Here is a tiny trained network, its code and every weight. The questions are about switching its units off for an input and a class, where a switched-off unit gives its printed mean instead of its output.

import numpy as np


def w(rows, s, z=0):
    codes = np.array(rows[::2]) - 128.0
    scale = np.full(codes.shape[1], s)
    scale[-1] = z or s
    return codes * scale


def norm(h):
    return h / np.sqrt((h * h).mean(-1, keepdims=True) + 1e-5)


def f(y):
    return np.maximum(y, 0)


def log_softmax(a):
    a = a - a.max(-1, keepdims=True)
    return a - np.log(np.exp(a).sum(-1, keepdims=True))


def net(x, mask):
    res = np.array(x, float).reshape(1, 8) / 4 @ E
    u = 0
    for l in range(2):
        y = f(norm(res) @ A[l][:, :-1].T + A[l][:, -1])
        res = res + np.where(mask[u : u + 8], y, B[l][:, -1]) @ B[l][:, :-1]
        u += 8
    return log_softmax(norm(res)[-1] @ U[:, :-1].T + U[:, -1])


A, B = {}, {}
E = w([
[165,94,72,115,164,155,154,175,161,96],'x0',
[86,236,78,112,212,100,141,222,191,49],'x1',
[177,148,120,132,137,50,150,213,74,124],'x2',
[188,161,73,73,45,187,98,166,109,146],'x3',
[168,124,150,185,122,123,193,131,217,169],'x4',
[130,142,130,127,150,163,136,74,187,253],'x5',
[138,29,66,108,208,163,110,152,44,121],'x6',
[138,178,104,32,96,69,51,184,175,193],'x7',
],0.0055)
A[0] = w([
[165,190,163,191,164,114,241,196,84,129,2],'0.n0',
[163,138,163,211,144,201,177,182,166,43,35],'0.n1',
[87,106,89,140,184,123,125,199,134,122,77],'0.n2',
[69,102,155,152,93,72,206,174,127,157,75],'0.n3',
[53,254,173,36,125,120,165,124,103,77,47],'0.n4',
[132,120,224,90,147,187,159,112,28,104,39],'0.n5',
[141,132,70,134,224,109,114,174,142,51,63],'0.n6',
[82,172,133,148,116,79,103,191,100,68,142],'0.n7',
],0.0066,0.0042)
B[0] = w([
[239,230,156,183,111,96,217,218,109,126,197],'0.n0',
[97,146,89,141,3,172,158,219,188,93,222],'0.n1',
[53,116,79,106,145,70,105,190,125,196,202],'0.n2',
[170,142,144,133,176,25,141,112,198,129,161],'0.n3',
[19,205,145,201,118,96,65,130,64,124,218],'0.n4',
[148,118,210,182,172,179,107,190,87,120,187],'0.n5',
[123,50,131,124,203,166,135,134,205,237,254],'0.n6',
[146,210,158,80,126,193,150,109,129,184,249],'0.n7',
],0.0074,0.0041)
A[1] = w([
[109,105,106,125,87,200,188,166,157,17,57],'1.n0',
[107,197,94,132,94,73,127,174,207,173,186],'1.n1',
[157,84,101,118,155,159,142,138,140,170,132],'1.n2',
[101,101,201,172,162,41,184,91,177,116,9],'1.n3',
[162,182,125,85,127,198,148,35,135,205,120],'1.n4',
[107,95,24,105,255,106,139,171,127,100,2],'1.n5',
[197,151,76,35,75,85,50,166,76,113,10],'1.n6',
[173,58,162,167,103,132,96,77,38,37,54],'1.n7',
],0.0075,0.0042)
B[1] = w([
[83,149,59,194,82,162,181,18,182,114,169],'1.n0',
[150,62,103,118,140,139,150,82,34,82,255],'1.n1',
[36,144,183,119,87,108,127,83,151,114,177],'1.n2',
[253,148,86,59,113,67,54,58,186,73,154],'1.n3',
[96,99,218,185,163,187,117,184,168,219,175],'1.n4',
[82,77,64,56,217,79,155,165,203,112,175],'1.n5',
[201,115,76,20,18,43,65,191,97,171,170],'1.n6',
[158,40,107,140,183,186,51,178,67,1,177],'1.n7',
],0.0077,0.0084)
U = w([
[213,214,127,167,140,82,235,200,115,102,6],'0',
[94,146,67,183,72,202,208,84,196,69,88],'1',
[35,248,170,126,135,125,69,115,96,106,125],'2',
[206,144,177,124,143,49,116,17,192,105,61],'3',
[111,99,199,140,122,198,112,92,180,235,119],'4',
[145,47,168,171,156,189,90,121,73,36,107],'5',
[177,133,99,29,56,109,94,178,91,163,237],'6',
[56,107,67,58,235,112,161,177,185,137,178],'7',
],0.015,0.0017)

Each question gives the input, the list of numbers given to net, and the class t.
The units are the neurons (one row each of A and B). Each row of codes is followed by its name. A weight is (code - 128) times the scale printed after its matrix; where a second scale follows, it is the last column's (A, B and U).
mask holds one flag per neuron, layer by layer. A switched-off neuron (its flag False) gives its mean, the last column of its row in B, instead of its output. The means were averaged over made-up inputs and are rounded, as every weight is.
A unit's drop is (log p(t) with every unit on - log p(t) with that unit switched off) / (log p(t) with every unit on - log p(t) with every unit switched off).
The circuit of an input: a set's keep is (log p(t) with only the set's units on - log p(t) with every unit switched off) / (log p(t) with every unit on - log p(t) with every unit switched off). Starting from the 12 units with the biggest drops (on a tie, the unit counted first), units are removed one at a time, each time the one whose removal leaves the highest keep (on an exact tie, the one counted first), for as long as the keep stays at least 0.8.
units of the circuit, in order: the units of the circuit, biggest drop first
most important unit: the unit with the biggest drop
k most important neurons: the k neurons with the biggest drops, biggest first
top k neurons in layer l: the k neurons of layer l with the biggest drops, biggest first
drop when u is switched off: that unit's drop, to one decimal
input [-1,-8,-5,-8,0,3,-8,4], class 3: units of the circuit, in order	(1.n3)
input [-7,-4,-4,-5,4,4,7,-3], class 5: units of the circuit, in order	(0.n6; 0.n7)
input [3,0,2,0,-5,-6,1,-4], class 7: units of the circuit, in order	(0.n6; 1.n5)
input [-8,3,-1,-1,8,-1,6,2], class 3: units of the circuit, in order	(1.n3; 0.n3)
input [-2,-1,0,-6,7,-2,6,2], class 3: 2 most important neurons	(1.n3; 0.n3)
input [-7,2,0,-7,7,-5,-4,-7], class 0: 2 most important neurons	(0.n0; 0.n1)
input [-8,3,3,7,2,7,-7,3], class 2: 2 most important neurons	(0.n4; 0.n6)
input [1,3,6,4,-6,-6,0,-5], class 0: units of the circuit, in order	(0.n7; 0.n0)
input [-7,0,2,-1,0,1,-2,-4], class 3: 3 most important neurons	(1.n3; 0.n3; 0.n1)
input [8,1,3,5,4,-3,-4,-3], class 1: 2 most important neurons	(1.n0; 0.n1)
input [-3,0,-5,-3,7,1,4,-3], class 1: 2 most important neurons	(0.n1; 0.n6)
input [-4,-6,4,-4,0,3,8,5], class 5: 3 most important neurons	(0.n6; 0.n7; 0.n2)
input [-8,3,1,-4,1,-4,-2,-4], class 0: 2 most important neurons	(0.n0; 0.n3)
input [-2,0,0,-5,1,-7,3,-1], class 7: most important neuron	(0.n6)
input [-3,-1,-8,-7,3,-8,-1,-1], class 3: top 2 neurons in layer 1	(1.n3; 1.n1)
input [0,4,6,-2,-4,-8,1,-6], class 0: 2 most important neurons	(0.n0; 0.n7)
input [-1,8,0,-4,-7,4,-2,0], class 2: top 2 neurons in layer 0	(0.n4; 0.n7)
input [8,3,-1,6,7,-6,4,-5], class 1: 2 most important neurons	(0.n1; 1.n0)
input [1,0,-4,-3,-6,-7,5,-2], class 7: 2 most important neurons	(1.n5; 0.n6)
input [7,0,-8,-6,-3,1,4,-5], class 7: most important unit	1.n5
input [6,0,-3,0,-4,8,1,3], class 4: 2 most important neurons	(1.n4; 0.n2)
input [1,0,8,-1,-6,-3,1,-1], class 7: top 3 neurons in layer 0	(0.n6; 0.n1; 0.n2)
input [-8,-6,-6,-6,-3,1,1,2], class 5: top 4 neurons in layer 0	(0.n6; 0.n7; 0.n5; 0.n2)
input [1,1,2,-2,-8,-6,8,-5], class 7: 2 most important neurons	(1.n5; 0.n6)
input [5,2,4,4,3,-3,1,-6], class 1: drop when 1.n0 is switched off	0.6
input [-3,8,7,7,-7,3,-1,-5], class 2: drop when 0.n7 is switched off	0.2
input [0,-1,-4,-1,8,-6,5,2], class 1: drop when 1.n1 is switched off	0.0
input [-6,-5,7,-7,7,3,6,0], class 3: drop when 1.n3 is switched off	0.1
input [-5,5,-5,-6,-6,2,3,8], class 2: top neuron in layer 1	(1.n5)
